Moves between objects:
k: NH->BQ, GH->DH, BL->NT, CJ->BF, TT->HQ, TQ->JM, LM->TB, DT->PB, PR->GL, JZ->MP, ZB->LM, HQ->LP, TD->BR, MC->GR, MP->QZ, BF->TD, PB->DS, RJ->TQ, PJ->PM, MZ->BL, JF->SJ, DS->NH, QZ->HF, QJ->ZL, JG->MG, HF->LG, LP->QD, QF->BS, ZM->ZB, DM->JF, GR->DG, GB->GF, DH->PZ, SN->HB, PZ->PR, BQ->ZD, LG->QJ, GF->JG, FQ->TT, NT->MC, HB->ZJ, GL->CJ, QD->PJ, ZN->MZ, BS->RJ, PM->DM, DG->SN, BR->ZN, ZL->JB, ZT->FQ, TB->QF, JB->ZM, ZJ->JZ, JM->DT, SJ->GB, MG->GH, ZD->ZT
z: NH->DT, GH->GF, BL->BR, CJ->PZ, TT->ZD, TQ->QF, LM->JB, DT->RJ, PR->GH, JZ->SN, ZB->ZL, HQ->ZT, TD->GL, MC->MZ, MP->HB, BF->PR, PB->TQ, RJ->TB, PJ->HQ, MZ->TD, JF->PJ, DS->JM, QZ->ZJ, QJ->QZ, JG->SJ, HF->JZ, LP->FQ, QF->ZB, ZM->QJ, DM->QD, GR->BL, GB->DM, DH->JG, SN->MC, PZ->MG, BQ->PB, LG->MP, GF->JF, FQ->BQ, NT->ZN, HB->GR, GL->DH, QD->TT, ZN->BF, BS->LM, PM->LP, DG->NT, BR->CJ, ZL->HF, ZT->NH, TB->ZM, JB->LG, ZJ->DG, JM->BS, SJ->PM, MG->GB, ZD->DS
p: NH->RJ, GH->JF, BL->CJ, CJ->MG, TT->DS, TQ->ZB, LM->LG, DT->TB, PR->GF, JZ->MC, ZB->HF, HQ->NH, TD->DH, MC->TD, MP->GR, BF->GH, PB->QF, RJ->ZM, PJ->ZT, MZ->GL, JF->HQ, DS->BS, QZ->DG, QJ->ZJ, JG->PM, HF->SN, LP->BQ, QF->ZL, ZM->QZ, DM->TT, GR->BR, GB->QD, DH->SJ, SN->MZ, PZ->GB, BQ->TQ, LG->HB, GF->PJ, FQ->PB, NT->BF, HB->BL, GL->JG, QD->ZD, ZN->PR, BS->JB, PM->FQ, DG->ZN, BR->PZ, ZL->JZ, ZT->DT, TB->QJ, JB->MP, ZJ->NT, JM->LM, SJ->LP, MG->DM, ZD->JM
r: NH->DS, GH->MG, BL->MZ, CJ->GL, TT->FQ, TQ->RJ, LM->ZB, DT->JM, PR->PZ, JZ->ZJ, ZB->ZM, HQ->TT, TD->BF, MC->NT, MP->JZ, BF->CJ, PB->DT, RJ->BS, PJ->QD, MZ->ZN, JF->DM, DS->PB, QZ->MP, QJ->LG, JG->GF, HF->QZ, LP->HQ, QF->TB, ZM->JB, DM->PM, GR->MC, GB->SJ, DH->GH, SN->DG, PZ->DH, BQ->NH, LG->HF, GF->GB, FQ->ZT, NT->BL, HB->SN, GL->PR, QD->LP, ZN->BR, BS->QF, PM->PJ, DG->GR, BR->TD, ZL->QJ, ZT->ZD, TB->LM, JB->ZL, ZJ->HB, JM->TQ, SJ->JF, MG->JG, ZD->BQ
b: NH->TQ, GH->SJ, BL->BF, CJ->GH, TT->NH, TQ->LM, LM->QJ, DT->QF, PR->JG, JZ->GR, ZB->LG, HQ->BQ, TD->PZ, MC->BR, MP->DG, BF->DH, PB->BS, RJ->ZB, PJ->FQ, MZ->CJ, JF->LP, DS->RJ, QZ->SN, QJ->JZ, JG->DM, HF->HB, LP->ZD, QF->JB, ZM->HF, DM->HQ, GR->ZN, GB->PJ, DH->GB, SN->BL, PZ->GF, BQ->JM, LG->ZJ, GF->PM, FQ->DS, NT->TD, HB->NT, GL->MG, QD->ZT, ZN->GL, BS->ZM, PM->TT, DG->MZ, BR->PR, ZL->MP, ZT->PB, TB->ZL, JB->QZ, ZJ->MC, JM->TB, SJ->QD, MG->JF, ZD->DT

The rows follow the links: the fewer symbols apart two objects are, the more alike their rows tend to be.

Each row is also shifted at random along 7 hidden directions that mean nothing.

The rows of 57 objects, shuffled:
Each row is one object's numbers.
r1: [ 111  -17   42   26  -20   17   -7  -20   12    2   -4    7   26    7   -5   -6  -32   29  -28    7  -33   -7   18  -15    5    8   -4   39   12    2  -10   25    5  -23   11   12   16   16    1]
r2: [  60   14    1    8    8    9   -4  -17   13  -14   17   17  -27   12   35   40   15   -5   15   18    1    9   -4  -16   -3  -16  -31  -15   23   14   20  -38  -25  -13  -27   25  -10  -37  -16]
r3: [-107  -27   26   42  -49   27   25  -27   47  -25   -7  -22   30   44  -15   12  -33   47   -8   22   43   14    9  -46   83   26  -11  -17   36   -5   -8   24  -35  -57  -39   11   11   -8  -23]
r4: [  60   19  -14  -32   38  -34  -56    3  -31   22   -7   30  -50   66   24    7   51  -31   16  -10   31   29  -56  -30   36  -20  -13   18   -4   31   35  -36   20   -6   19  -14   33  -18   56]
r5: [  63   24  -31  -28   30  -42    1   22  -23   11   22   15  -20  -52   24    9   19  -34    9   -1  -57  -29   10   56 -117  -28   -3  -11  -19  -18    2  -30   -3   55   30  -12  -31   -3  -35]
r6: [  -1  -10   27   35  -24  -27    9  -39   26   -3    9    6   12   39   13   32  -29   32   -2   36  -27    5   33  -32  -26    1  -18   -2   43    4    1   -6  -13  -33    9   -5   13  -25  -12]
r7: [   5   12   -5   17   -9   32   22  -12   33  -12   42   -2  -22 -104   31   39    7    3   15  -37  -17  -11   -6   -8   56  -10  -36  -46   31   10   14  -43  -60  -25    3   -5  -17  -48  -51]
r8: [ -54   -5  -17  -19   16   61   -5   19  -13   -9  -19   12   10   35  -24  -29    1  -10  -14   25  -30  -16   14   40  -43   -2   30   29  -27   -7  -18   22   23   40  -46   59    9   34   15]
r9: [  65   17    8   17    8  -17   30  -33   15  -18   17    8  -17   33   28   55   -7   -7   29   60  -21    8   46    4 -102  -14  -14  -39   27    5    8  -36    0   14  -42   32  -22  -42  -11]
r10: [ -74   10  -35  -34   26   -1  -23   29  -23   15   -4    8  -22  -10   -6  -22   34  -28    7  -30    2    1  -34   16   24   -8   14    3  -23    7    8  -11   10   22   22  -16   15    4   23]
r11: [ -22  -15  -21  -17  -21  -72  -52   48  -28   20    1   19   27  -16   24  -29   -1   20  -55   -6   23  -23  -40   13  -45   -4  -59   82  -27  -45    2   27  -27   -1   53  -26  -61   58  -72]
r12: [ 170  -11   42   12  -15  -26   -8    0   -9  -17  -32  -17   22   74    0   -3  -13   13   -6   31  116   28  -21  -28   19   18  -20   15  -20  -13    3   35   10  -24  -50   18  -49   38    5]
r13: [ -32  -10   29   33  -17    0   24  -44   21    8    6  -16    5  -13  -13   13  -24   20   14  -11  -27   16   34  -36   36   15   20  -23   37   24   -3   -3   17  -31   30  -29   46  -36   37]
r14: [ -35   -8   -2   -6  -13   17   25   24   10   -5  -12  -26   29  -10  -38  -32  -13    6  -12  -16   -1  -26   -3   28   30    9   34  -21  -24  -23  -25   35  -22   13   -3  -14    9   33  -27]
r15: [  29    6  -26  -41   29   -9  -43   38  -39   21   -8   26   -6   -3   -1  -35   22  -24  -22  -15  -38  -21  -24   37  -45  -14    8   52  -37   -6   -1    6   23   41   33    1    7   36   10]
r16: [  20   13  -27  -39   26   23  -16   37  -21   20   11   12  -14  -90   -7  -33   26  -27   -9  -66  -59  -35  -29   45   21  -16   22   10  -32    1   -5   -5   -7   35   50  -25   20   16  -10]
r17: [  43   15  -19  -24   19    4  -37   19   -5   23   25   17  -36  -91   25   -2   41  -18   -1  -79  -13  -10  -63  -11  104  -20  -25    4    1   21   26  -34  -38  -21   65  -43   21  -19  -13]
r18: [  -8   -9   20   -2  -17  -91   33   -2    8    5  -37  -43   38  129  -51  -14  -24    6   13   36   19   -3   11    4  -14   10   66  -61  -10  -26  -26   41   -6    6   19  -71   51   26   -3]
r19: [  12    7   -9   -8   24   18  -53  -17  -10   22   20   57  -33    7   36   14   20   -7  -13    3  -84    1   -4  -17  -25  -26  -27   64   27   33   24  -40   15   -5   36   24   42  -27   32]
r20: [ -15   -6    7   30  -20  -34  -29  -26    3    1   25   28  -12   -7   54   39   -6   26  -12   22   15   23    2  -48  -28   -3  -79   46   40    6   28  -27   -7  -44   10   12  -45  -31  -20]
r21: [ -30   15  -28  -25   19  -70  -49    8  -19    7   -1   37  -33  113   39   24   37  -16    7   46   24   17  -37  -18  -48  -26  -40   17    7    1   29  -37  -14    2   -3    0   -3  -13   -7]
r22: [  54  -18   31   27  -27   11   24  -11    8  -14  -10  -15   36   -7  -13   -5  -40   27  -15   19   14   -1   33   -3  -28   22    0   12   -2  -16  -17   34   14   -5  -25   20  -30   24  -10]
r23: [-151  -14  -20    1  -30  -59   12   29  -10   17    2  -32   32  -75  -16  -30  -17   17  -15  -40   21  -11   -2   12    1   19   -1    2  -17  -34  -15   29   -4   -1   65  -70  -39   25  -35]
r24: [ -42   11  -33  -26   13  -20  -36   25   -6   13   19   23  -25  -22   24    1   34  -13   -6  -32  -17  -14  -48    4   34  -24  -27    9   -1    1   17  -30  -43   -3   39  -25   10   -9  -34]
r25: [  66   -8   13  -10   -5   44    9   26    7  -13  -22  -20   29   11  -33  -35   -9    3  -18  -10   16  -22  -18   24   50    8   28   -5  -31  -20  -22   43  -22    9  -31   12    7   49  -22]
r26: [  15   22    5    8   22   33   42  -39   22    3   22   -3  -32  -42   -8   28    5  -21   44  -15  -84   -2   39    8    6  -11   46  -70   30   35    0  -42    6   12   14  -12   64  -62   37]
r27: [  13    7   20   20  -12  -58   31  -26   13   -6   -4  -45  -21   18    1   31   10   -1   50  -13  111   50  -20  -56   87   15   -1  -82   20   19   19  -18   -3  -43   -5  -58   -8  -44   28]
r28: [  23   -5   29   29   -7  -37   12  -39  -17   -2  -19  -12   -4   42    4   19  -18    6   27   41   71   56   38  -43  -50   26   -2    7   12   17    8    2   81  -15  -28   11  -32  -17   79]
r29: [  64  -12   31   26  -26    2  -26  -23   24   -3    9   15    5   24   27   23   -9   33  -20    2   19   11  -25  -55   73    0  -51   28   34   12   17   -5  -42  -62    5    2    8  -12  -27]
r30: [ -17    1   10   27   -3  -14    3  -44    8    7   20   19  -12    0   24   35  -17   12    8   26  -59   10   44  -23  -60   -4  -14    9   43   20    9  -31   20  -12   20    6   15  -44   19]
r31: [  19  -18   14   17  -36    8   30   19   22  -11    5  -26   49  -67  -16  -18  -37   31  -32  -18  -11  -38   14   25   -1   12   -5   -4  -13  -40  -27   43  -40    1    8  -13  -37   38  -78]
r32: [  16    3  -24  -31   16   15  -23   42  -27    9    1   13    0  -49    2  -31   17  -17  -21  -25  -11  -24  -25   39  -19   -8   -7   37  -37  -14   -4    9    1   31   12   10  -26   37  -18]
r33: [ -25   21  -36  -34   13  -83    9   32   -2   -2    1   -7   -8   68    8   16   25  -25   17   27   13  -20  -23   38  -61  -25    1  -57  -15  -35   -1  -18  -54   35    2  -37  -14    7  -68]
r34: [ -11   -7   -2  -20    8   12   -7   25  -19   11  -25  -12   17    3  -37  -48    1   -8  -13  -25    3   -8  -12   21   25   11   42   18  -36   -7  -18   38   27   19   14  -13   22   42   29]
r35: [ -35   15  -26  -10    9  -55  -25    9  -24   21   20    1  -40  -72   36   13   37  -17   19  -51   52   26  -43  -28   42   -6  -41   -3    3   15   32  -39    2  -20   54  -53  -33  -33    9]
r36: [  53  -13   24   -4   -7    3    7    7    6    2  -25  -12   36   59  -43  -32  -24   10  -19   10  -34  -23    9   17    3    6   50    4  -18  -15  -28   45   -2   10    6  -11   50   42    2]
r37: [ 109  -18   34    4   -4   19  -25   -1  -14    7  -29   10   30   46  -22  -35  -23   16  -34   11   -9   -3    2   -4   -3   11   14   65  -18   -1  -11   46   35   -3   -1   22   21   47   34]
r38: [ -48  -23   21   17  -20   27    9  -12    9    2  -17   -4   36   24  -35  -25  -38   28  -23   15  -42   -8   36    0  -12   16   32   29    3   -3  -26   40   26   -3    3   11   35   24   22]
r39: [   4  -21   30   35  -29   15   20  -17    2    6    3  -19   32  -90  -14  -16  -43   29  -18  -25  -10    4   40  -11   -2   30    1   27    5    0  -13   32   38  -17   26  -10  -22   10   20]
r40: [-134    3  -41  -11    6    2    8   22  -13   14   23    3    1 -109   -1  -16    1  -11   -8  -32  -72  -30   26   49  -67   -5    7   12  -10  -13  -12   -7   11   40   48  -15  -17    0  -19]
r41: [ -85   21  -38  -31   28  -37    2   15  -15   19    7    0  -27   -5   -8   -4   29  -34   26  -21  -41   -9   -9   28  -20  -18   34  -39   -7    4    2  -26    3   34   45  -47   38  -18   13]
r42: [ -77    6  -29  -31    1  -59   18   33   10    3  -12  -24   12   67  -29  -14   13  -12    9    2   -7  -31  -26   35    4  -14   40  -64  -20  -32  -18   11  -56   26   21  -60   36   20  -53]
r43: [ -84    9  -20    5   10   38   -2  -21   24   -3   33   29  -28  -26   25   33   10   -2    6    1  -87  -13   14   -1   -9  -22  -16   -8   38   22   10  -48  -29   -2    7   20   35  -51  -13]
r44: [  21   -4   32   34  -29  -29   52  -27   22   -6    3  -49   12  -42  -12   16  -24   17   28  -17   53   22   21  -31   47   25   11  -64   17    4   -3    8    2  -31    7  -47  -17  -27    5]
r45: [  19   -3   23   18   12    0  -12  -44  -19   13   -9   10  -25   20    4   11   -1   -3   23   10    9   51   29  -46  -11   13   10   25   20   44   16  -15   87  -17    5    9   23  -34  109]
r46: [  -2  -14   10    1   -3   31    9   12  -20   -4  -25  -20   23  -26  -28  -37  -15    2   -8   -9   48   11   10   11    1   27   20   29  -31   -8  -14   42   53   14  -27   25  -34   38   38]
r47: [ -39   -2  -13  -17    5   48   14   25    0    4   -4  -11   18  -60  -39  -41   -5   -8  -13  -39  -53  -35    5   45   19    5   45   -3  -26  -10  -25   25    0   32   16   -6   25   29   -5]
r48: [ 153   -4   45   20   -8   22   24  -23   15   -2   -6  -16   19   -9  -20   -3  -28    8    1   -5  -23   -6   25   -3   13    7   28  -16    1    7  -14   19    8   -7   -4    0   23    3   14]
r49: [ -17   16  -10    3   20   -8   -3  -26   -5   -1   14   22  -35   20   30   38   14  -16   27   32  -17   21   24   -9  -63  -13  -15   -5   22   23   20  -44   25    9  -16   24   -4  -47   32]
r50: [ -33   13  -35   -9    0  -21  -20   26  -11  -10   26   10  -28  -70   56   27   31   -8    3  -14   77   11  -40   -6    0   -9  -82   10   -2  -10   29  -37  -33   -9  -16   12 -100  -17  -53]
r51: [ -45    7  -27  -18   -2  -19   25   35   -1  -17   -5  -19   16   19  -10   -5    4  -11    3   23   35  -18   -3   45  -51   -3    5  -37  -30  -41  -15   14  -28   37  -39    6  -48   26  -57]
r52: [  57   18  -29  -42   26   25  -26   39  -13   -6    2   11  -26  -18   18  -10   45  -31   -1  -30   34  -13  -62   20   49  -20  -19   -2  -32   -3   13  -13  -38   16  -22   15  -20   13  -29]
r53: [  13  -17   35   31  -30   18    9  -27   29  -11   -7  -10   17   32   -5   10  -22   32   -8    9   30   16    3  -45   70   16  -10   -3   26    8   -1   16  -17  -48  -18    5   16   -8    1]
r54: [  38   15   17   18   12  -28   35  -40   -2    2    2  -20  -23   -3    1   30   -2  -16   50   10    9   34   42  -17  -30    7   27  -55   21   28    9  -26   50    3    0  -19    9  -49   65]
r55: [ -54   13  -33  -19   18    6  -21   19  -14   13   21   12  -35  -83   22    2   38  -20    8  -55    7    1  -39    0   46  -10  -25    3   -5   15   20  -35   -9   -1   34  -18  -11  -21    1]
r56: [ -93  -18   -2  -13    4    3  -27   10  -30   23  -35   -3   14   35  -42  -55   -3    0  -16  -20    9   17   -7   -7   31   21   47   46  -25   10  -14   40   65    3   32  -16   46   37   80]
r57: [ -26  -25   25   25  -38  -33   10   -8   15   -1  -11  -15   44   35  -17   -9  -40   38  -24   21    9   -2   18  -17   -5   18   -2   13    9  -22  -17   37   -8  -25   11  -19   -2   25  -23]

Some objects, each with its row:
ZN r19
RJ r37
TD r4
BQ r56
DG r20
JZ r45
ZT r34
JG r52
LM r12
TT r47
BS r57
ZL r53
QZ r6
MC r26
GL r21
HQ r8
LP r11
NT r2
ZJ r27
BL r7

Row, symbols taken left to right, then the row they reach:
r43 b k p b: r15
r44 r k z b: r30
r25 p p k p: r13
r22 b r z p k: r54
r39 p k r z p b: r49
r41 r k k: r5
r18 k r k: r36
r31 b r p p k: r29
r3 z k p p: r9
r38 r r b r: r48
r32 r r p r k: r14
r42 k k z k r: r51
r17 b b r: r40
r33 r z r z z: r23
r24 z k z: r10
r55 z z r: r16
r28 p k r z p b: r50
r46 r b b: r1

